Below is a small trained network, with its code and all its weights. Each question gives an input and a target symbol and asks what happens when units are switched off, that is, made to give their printed mean instead of their output.

import numpy as np


def w(rows, s, z=0):
    codes = np.array(rows[::2]) - 128.0
    scale = np.full(codes.shape[1], s)
    scale[-1] = z or s
    return codes * scale


def f(y):
    return np.maximum(y, 0)


def softmax(a):
    e = np.exp(a - a.max(-1, keepdims=True))
    return e / e.sum(-1, keepdims=True)


def log_softmax(a):
    a = a - a.max(-1, keepdims=True)
    return a - np.log(np.exp(a).sum(-1, keepdims=True))


def net(x, mask):
    ids = ['Φαγδζξσ'.index(c) for c in x.split()]
    T = len(ids)
    res = E[ids] + P[:T]
    u = 0
    for l in range(2):
        r = res
        for j in range(2):
            rows = slice(2 * j, 2 * j + 2)
            q, k, v = (r @ M[l][rows].T for M in (Q, K, V))
            z = softmax(np.where(np.tri(T) > 0, q @ k.T / 2**0.5, -1e9)) @ v
            o = O[l][rows]
            res = res + np.where(mask[u + j], z, o[:, -1]) @ o[:, :-1]
        u += 2
        y = f(res @ A[l][:, :-1].T + A[l][:, -1])
        res = res + np.where(mask[u : u + 16], y, B[l][:, -1]) @ B[l][:, :-1]
        u += 16
    return log_softmax(res[-1] @ U[:, :-1].T + U[:, -1])


Q, K, V, O, A, B = {}, {}, {}, {}, {}, {}
E = w([
[89,37,130,202],'Φ',
[219,7,205,123],'α',
[48,91,106,187],'γ',
[145,135,143,66],'δ',
[117,217,151,32],'ζ',
[133,187,168,52],'ξ',
[89,211,123,45],'σ',
],0.011)
P = w([
[36,80,97,2],'0',
[37,28,225,206],'1',
[179,113,60,101],'2',
[42,38,221,199],'3',
[215,123,47,117],'4',
[37,39,214,201],'5',
],0.009)
Q[0] = w([
[94,106,219,25],'0.h1',
[254,210,20,153],'0.h1',
[170,170,69,173],'0.h2',
[98,154,197,196],'0.h2',
],0.0097)
K[0] = w([
[61,123,185,59],'0.h1',
[221,194,189,214],'0.h1',
[245,122,199,187],'0.h2',
[19,199,151,164],'0.h2',
],0.011)
V[0] = w([
[254,38,186,205],'0.h1',
[214,25,142,104],'0.h1',
[60,179,32,185],'0.h2',
[150,64,229,133],'0.h2',
],0.0065)
O[0] = w([
[3,94,155,22,2],'0.h1',
[87,151,204,98,148],'0.h1',
[72,157,122,229,85],'0.h2',
[147,28,131,77,159],'0.h2',
],0.0068,0.0057)
A[0] = w([
[154,78,63,70,66],'0.n1',
[94,113,165,202,66],'0.n2',
[145,125,65,46,129],'0.n3',
[126,75,204,157,166],'0.n4',
[119,68,168,145,224],'0.n5',
[188,129,147,69,235],'0.n6',
[52,81,140,121,52],'0.n7',
[147,130,127,193,68],'0.n8',
[117,176,135,87,149],'0.n9',
[146,173,135,192,3],'0.n10',
[148,152,13,166,116],'0.n11',
[127,65,176,185,89],'0.n12',
[57,171,8,117,107],'0.n13',
[119,91,108,155,17],'0.n14',
[165,214,66,101,22],'0.n15',
[120,61,123,147,156],'0.n16',
],0.011,0.0054)
B[0] = w([
[176,132,233,86,178],'0.n1',
[200,137,131,102,184],'0.n2',
[204,136,165,116,202],'0.n3',
[88,152,109,142,246],'0.n4',
[57,143,147,121,255],'0.n5',
[133,181,78,196,247],'0.n6',
[162,136,163,91,171],'0.n7',
[163,78,137,95,171],'0.n8',
[97,171,114,151,163],'0.n9',
[188,87,200,53,149],'0.n10',
[112,68,150,146,171],'0.n11',
[139,189,67,116,216],'0.n12',
[148,80,254,208,150],'0.n13',
[173,183,95,107,138],'0.n14',
[62,170,204,120,162],'0.n15',
[113,152,194,133,203],'0.n16',
],0.0093,0.0083)
Q[1] = w([
[195,89,249,2],'1.h1',
[132,10,90,215],'1.h1',
[26,41,238,91],'1.h2',
[153,79,157,248],'1.h2',
],0.0085)
K[1] = w([
[207,122,214,95],'1.h1',
[130,72,102,127],'1.h1',
[67,17,140,113],'1.h2',
[51,136,117,252],'1.h2',
],0.013)
V[1] = w([
[244,103,203,113],'1.h1',
[106,232,92,128],'1.h1',
[239,252,2,244],'1.h2',
[173,70,146,89],'1.h2',
],0.0078)
O[1] = w([
[208,82,145,153,254],'1.h1',
[54,77,126,75,142],'1.h1',
[104,122,62,33,93],'1.h2',
[133,97,89,254,121],'1.h2',
],0.0081,0.0094)
A[1] = w([
[101,85,106,154,177],'1.n1',
[115,203,122,84,23],'1.n2',
[183,187,107,123,22],'1.n3',
[101,224,143,142,238],'1.n4',
[86,135,125,176,79],'1.n5',
[155,115,146,153,3],'1.n6',
[51,137,73,93,171],'1.n7',
[98,26,117,137,101],'1.n8',
[49,160,155,134,173],'1.n9',
[136,39,148,107,149],'1.n10',
[129,131,5,125,190],'1.n11',
[149,145,171,161,227],'1.n12',
[162,88,95,161,114],'1.n13',
[76,133,71,96,177],'1.n14',
[52,147,141,151,95],'1.n15',
[172,114,80,62,142],'1.n16',
],0.015,0.0067)
B[1] = w([
[107,26,93,148,136],'1.n1',
[46,66,153,174,155],'1.n2',
[19,144,192,138,161],'1.n3',
[89,82,71,67,205],'1.n4',
[133,151,130,218,159],'1.n5',
[109,145,65,176,171],'1.n6',
[59,207,138,188,157],'1.n7',
[208,59,96,241,132],'1.n8',
[147,60,178,112,178],'1.n9',
[121,194,199,143,155],'1.n10',
[255,128,94,84,155],'1.n11',
[115,154,70,54,254],'1.n12',
[71,158,182,79,151],'1.n13',
[135,190,67,200,154],'1.n14',
[213,98,157,174,162],'1.n15',
[166,139,132,213,191],'1.n16',
],0.0086,0.019)
U = w([
[149,69,189,133,182],'Φ',
[129,212,254,153,69],'α',
[149,134,167,242,6],'γ',
[252,115,102,141,143],'δ',
[43,177,183,155,118],'ζ',
[157,198,70,171,55],'ξ',
[151,121,95,51,253],'σ',
],0.0087,0.006)

Each question gives the input, a string of symbols that net reads in full, and the target symbol t.
The units are the heads (2 rows each of Q, K, V and O) and the neurons (one row each of A and B). Each row of codes is followed by its name. A weight is (code - 128) times the scale printed after its matrix; where a second scale follows, it is the last column's (O, A, B and U).
mask holds one flag per unit, layer by layer, with each layer's heads first. A switched-off unit (its flag False) gives its mean, the last column of its rows in O or B, instead of its output. The means were averaged over made-up inputs and are rounded, as every weight is.
A unit's drop is (log p(t) with every unit on - log p(t) with that unit switched off) / (log p(t) with every unit on - log p(t) with every unit switched off).
The circuit of an input: a set's keep is (log p(t) with only the set's units on - log p(t) with every unit switched off) / (log p(t) with every unit on - log p(t) with every unit switched off). Starting from the 12 units with the biggest drops (on a tie, the unit counted first), units are removed one at a time, each time the one whose removal leaves the highest keep (on an exact tie, the one counted first), for as long as the keep stays at least 0.8.
units of the circuit, in order: the units of the circuit, biggest drop first
unit that matters most: the unit with the biggest drop
top k neurons: the k neurons with the biggest drops, biggest first
k most important neurons of layer l: the k neurons of layer l with the biggest drops, biggest first
input Φ ζ δ Φ ξ, target ξ: top neuron	[0.n6]
input α δ α σ, target γ: units of the circuit, in order	[1.h2 0.h2]
input δ δ ζ, target ζ: units of the circuit, in order	[1.h2 1.n2 1.n3]
input δ γ σ ζ α ξ, target ζ: top 3 neurons	[1.n7 0.n1 0.n3]
input ξ δ ξ Φ σ γ, target ξ: units of the circuit, in order	[0.h1 0.n12 1.h2 1.n14]
input α σ σ α, target γ: units of the circuit, in order	[1.h2 0.h1]
input α ξ α ζ Φ δ, target γ: 2 most important neurons of layer 1	[1.n5 1.n6]
input δ δ ξ δ σ Φ, target ζ: units of the circuit, in order	[1.h1 0.n5 0.n4]
input δ α δ σ δ, target α: 2 most important neurons of layer 0	[0.n3 0.n1]
input α α ξ, target α: units of the circuit, in order	[0.h2 1.n3 1.h1]
input α σ σ γ Φ, target α: top 2 neurons	[0.n1 0.n6]
input α σ γ δ ζ, target α: top 4 neurons	[1.n3 0.n1 0.n3 0.n15]
input σ σ γ α ξ, target α: units of the circuit, in order	[1.n3 0.n3]
input α γ ζ σ σ σ, target γ: units of the circuit, in order	[1.h2 0.h1 0.h2]
input ζ ξ ξ Φ, target δ: 2 most important neurons of layer 0	[0.n12 0.n1]
input α ξ δ α σ δ, target γ: units of the circuit, in order	[1.h2 0.h2 0.h1]
input δ α α ζ Φ Φ, target ζ: unit that matters most	0.n4
input Φ γ ξ ζ, target Φ: 2 most important neurons of layer 1	[1.n9 1.n15]
input γ ζ ξ ζ, target σ: top 3 neurons	[0.n12 0.n6 0.n4]
input σ Φ σ γ δ α, target α: unit that matters most	0.n10
input Φ δ ζ ζ Φ Φ, target Φ: top 2 neurons	[0.n6 1.n9]
input α ξ ξ ζ ξ ζ, target γ: top 2 neurons	[0.n1 1.n5]
input γ ζ ξ α γ, target α: top 3 neurons	[1.n10 1.n4 0.n1]
input δ ζ Φ δ γ, target γ: top 2 neurons	[0.n6 0.n12]
input Φ γ δ ξ ζ γ, target Φ: top 3 neurons	[0.n6 0.n16 1.n9]
